Here is a tiny trained network, its code and every weight. The questions are about switching its units off for an input and a class, where a switched-off unit gives its printed mean instead of its output.

import numpy as np


def w(rows, s, z=0):
    codes = np.array(rows[::2]) - 128.0
    scale = np.full(codes.shape[1], s)
    scale[-1] = z or s
    return codes * scale


def f(y):
    return np.maximum(y, 0)


def log_softmax(a):
    a = a - a.max(-1, keepdims=True)
    return a - np.log(np.exp(a).sum(-1, keepdims=True))


def net(x, mask):
    res = np.array(x, float).reshape(1, 8) / 4 @ E
    y = f(res @ A[0][:, :-1].T + A[0][:, -1])
    res = res + np.where(mask, y, B[0][:, -1]) @ B[0][:, :-1]
    return log_softmax(res[-1] @ U[:, :-1].T + U[:, -1])


A, B = {}, {}
E = w([
[63,208,86,64,43,121,78,75,147,77,155],'x0',
[105,74,27,70,93,68,188,79,177,153,179],'x1',
[100,199,141,179,98,127,72,170,71,116,248],'x2',
[90,113,125,26,188,110,46,70,151,175,84],'x3',
[211,37,87,188,104,170,192,84,100,153,92],'x4',
[201,84,52,98,117,127,77,53,148,188,167],'x5',
[31,94,97,177,145,55,127,210,60,184,84],'x6',
[102,167,169,127,121,249,2,129,58,184,26],'x7',
],0.0077)
A[0] = w([
[134,132,161,151,122,126,151,162,95,108,143,99],'N0',
[118,63,119,171,127,128,132,138,81,207,119,45],'N1',
[130,111,119,115,121,110,175,129,142,100,139,197],'N2',
[111,205,177,121,123,110,147,142,118,80,178,51],'N3',
[177,119,91,91,164,111,163,120,153,96,140,92],'N4',
[159,138,220,187,185,222,100,173,38,143,71,139],'N5',
[131,183,118,101,101,107,154,88,110,129,123,7],'N6',
[182,13,78,136,155,165,148,86,105,254,45,178],'N7',
[74,154,113,50,94,170,75,74,134,113,67,199],'N8',
[113,92,195,106,201,102,188,148,195,106,35,134],'N9',
[97,150,115,61,97,153,71,77,139,99,69,58],'N10',
[96,121,98,147,109,94,170,162,80,94,170,35],'N11',
[99,107,90,163,119,80,153,162,106,79,159,103],'N12',
[193,95,94,123,115,101,157,87,204,109,116,59],'N13',
[79,116,98,104,176,4,87,163,132,179,129,46],'N14',
[162,157,129,82,161,161,94,105,159,139,142,89],'N15',
[184,94,109,123,141,100,159,76,193,119,129,140],'N16',
[144,182,125,141,140,120,147,141,166,111,161,6],'N17',
[93,145,134,121,125,160,96,165,109,108,109,114],'N18',
[45,116,91,128,198,49,127,152,134,187,129,131],'N19',
[173,146,139,66,154,178,71,65,181,145,171,153],'N20',
[155,96,136,169,135,107,161,179,86,124,175,28],'N21',
[152,141,198,149,159,181,138,163,90,95,125,112],'N22',
[133,120,148,130,183,130,169,131,198,97,82,21],'N23',
[87,158,145,128,101,140,165,115,141,85,112,32],'N24',
[75,113,104,188,121,69,178,162,106,101,157,207],'N25',
[169,155,118,134,128,135,88,124,156,168,183,162],'N26',
[185,83,87,123,140,125,181,109,164,102,157,117],'N27',
],0.0098,0.0021)
B[0] = w([
[119,164,149,139,133,150,106,112,150,143,92,161],'N0',
[149,147,65,98,137,137,99,116,131,135,95,175],'N1',
[133,116,123,103,113,111,121,138,165,150,170,164],'N2',
[124,117,88,118,144,156,94,104,113,162,77,178],'N3',
[164,113,127,120,103,113,137,129,155,115,158,172],'N4',
[216,146,171,254,163,72,135,184,128,192,77,249],'N5',
[147,123,136,152,120,126,109,128,130,130,150,147],'N6',
[179,74,81,93,151,149,131,97,42,150,44,229],'N7',
[92,218,165,176,156,149,50,146,144,156,129,200],'N8',
[60,125,200,61,116,139,163,163,105,36,137,193],'N9',
[100,182,124,163,140,160,57,151,155,168,121,184],'N10',
[119,152,107,124,124,133,87,118,167,150,174,165],'N11',
[125,168,101,114,122,134,108,122,161,147,162,169],'N12',
[166,95,121,128,85,64,175,92,124,129,135,190],'N13',
[102,135,184,67,163,122,144,179,56,102,86,186],'N14',
[100,113,87,147,122,170,101,66,151,99,98,163],'N15',
[161,100,119,105,93,94,188,125,156,115,134,191],'N16',
[125,97,95,123,123,148,135,85,115,125,116,151],'N17',
[149,150,146,136,128,91,115,139,144,141,146,170],'N18',
[87,146,167,76,127,132,143,168,66,77,85,185],'N19',
[56,93,111,141,95,205,114,55,148,21,90,191],'N20',
[129,181,125,145,130,173,65,105,144,140,121,173],'N21',
[130,128,178,170,126,111,131,154,107,119,83,189],'N22',
[83,107,190,101,115,103,141,133,131,86,158,162],'N23',
[135,143,109,131,125,117,129,141,131,170,154,148],'N24',
[96,165,105,95,113,136,65,126,159,149,170,186],'N25',
[99,96,157,100,108,131,148,116,93,51,97,161],'N26',
[171,95,126,150,104,77,148,105,143,122,147,192],'N27',
],0.0099,0.018)
U = w([
[225,87,24,150,124,78,141,103,129,241,108,86],'0',
[117,61,140,146,194,166,185,183,78,207,130,2],'1',
[96,80,96,60,144,226,111,102,59,106,39,173],'2',
[64,210,137,157,119,178,73,126,208,139,183,125],'3',
[130,185,233,190,160,104,102,204,96,175,75,189],'4',
[162,30,163,108,90,54,230,108,155,75,165,145],'5',
[74,92,116,159,221,124,216,149,103,184,164,45],'6',
[62,165,172,2,129,77,132,190,101,123,155,132],'7',
],0.0074,0.0031)

Each question gives the input, the list of numbers given to net, and the class t.
The units are the neurons (one row each of A and B). Each row of codes is followed by its name. A weight is (code - 128) times the scale printed after its matrix; where a second scale follows, it is the last column's (A, B and U).
mask holds one flag per neuron, in row order. A switched-off neuron (its flag False) gives its mean, the last column of its row in B, instead of its output. The means were averaged over made-up inputs and are rounded, as every weight is.
A unit's drop is (log p(t) with every unit on - log p(t) with that unit switched off) / (log p(t) with every unit on - log p(t) with every unit switched off).
The circuit of an input: a set's keep is (log p(t) with only the set's units on - log p(t) with every unit switched off) / (log p(t) with every unit on - log p(t) with every unit switched off). Starting from the 12 units with the biggest drops (on a tie, the unit counted first), units are removed one at a time, each time the one whose removal leaves the highest keep (on an exact tie, the one counted first), for as long as the keep stays at least 0.8.
circuit, biggest first: the units of the circuit, biggest drop first
most important unit: the unit with the biggest drop
top k neurons: the k neurons with the biggest drops, biggest first
drop when u is switched off: that unit's drop, to one decimal
input [-8,-1,-4,-6,-7,-7,0,-6], class 7: most important unit	N9
input [0,-6,-6,-6,5,2,-5,1], class 0: circuit, biggest first	(N19, N14)
input [5,-8,6,-5,-8,7,-4,-2], class 2: top 2 neurons	(N3, N26)
input [2,7,-5,5,-8,5,-3,-5], class 5: top 2 neurons	(N13, N16)
input [-3,1,-7,5,3,-5,-2,6], class 4: top 2 neurons	(N5, N8)
input [6,-5,2,-1,-1,2,1,0], class 3: top 3 neurons	(N5, N7, N14)
input [5,-5,-3,0,8,6,3,0], class 0: top 4 neurons	(N9, N19, N14, N20)
input [1,4,-6,-6,-5,5,2,3], class 0: top 2 neurons	(N9, N20)
input [-1,5,3,-5,-6,4,3,-6], class 7: top 2 neurons	(N14, N19)
input [-7,-2,1,4,8,-3,5,-7], class 2: top 2 neurons	(N7, N9)
input [5,0,-6,-4,-6,-7,-7,-2], class 3: top 3 neurons	(N7, N14, N19)
input [0,-3,-2,-4,8,1,-7,2], class 0: top 2 neurons	(N9, N7)
input [-1,-3,3,2,7,-1,6,-8], class 7: top 2 neurons	(N5, N19)
input [-7,-5,3,4,4,4,2,3], class 0: most important unit	N7
input [1,-4,0,-2,-7,6,-7,0], class 2: top 2 neurons	(N20, N26)
input [6,0,-4,-5,-4,-6,4,-1], class 7: drop when N13 is switched off	-0.1
input [6,4,1,7,5,-8,-4,-1], class 3: drop when N9 is switched off	0.0
input [-2,-4,5,-8,-4,5,2,-2], class 3: drop when N25 is switched off	0.1
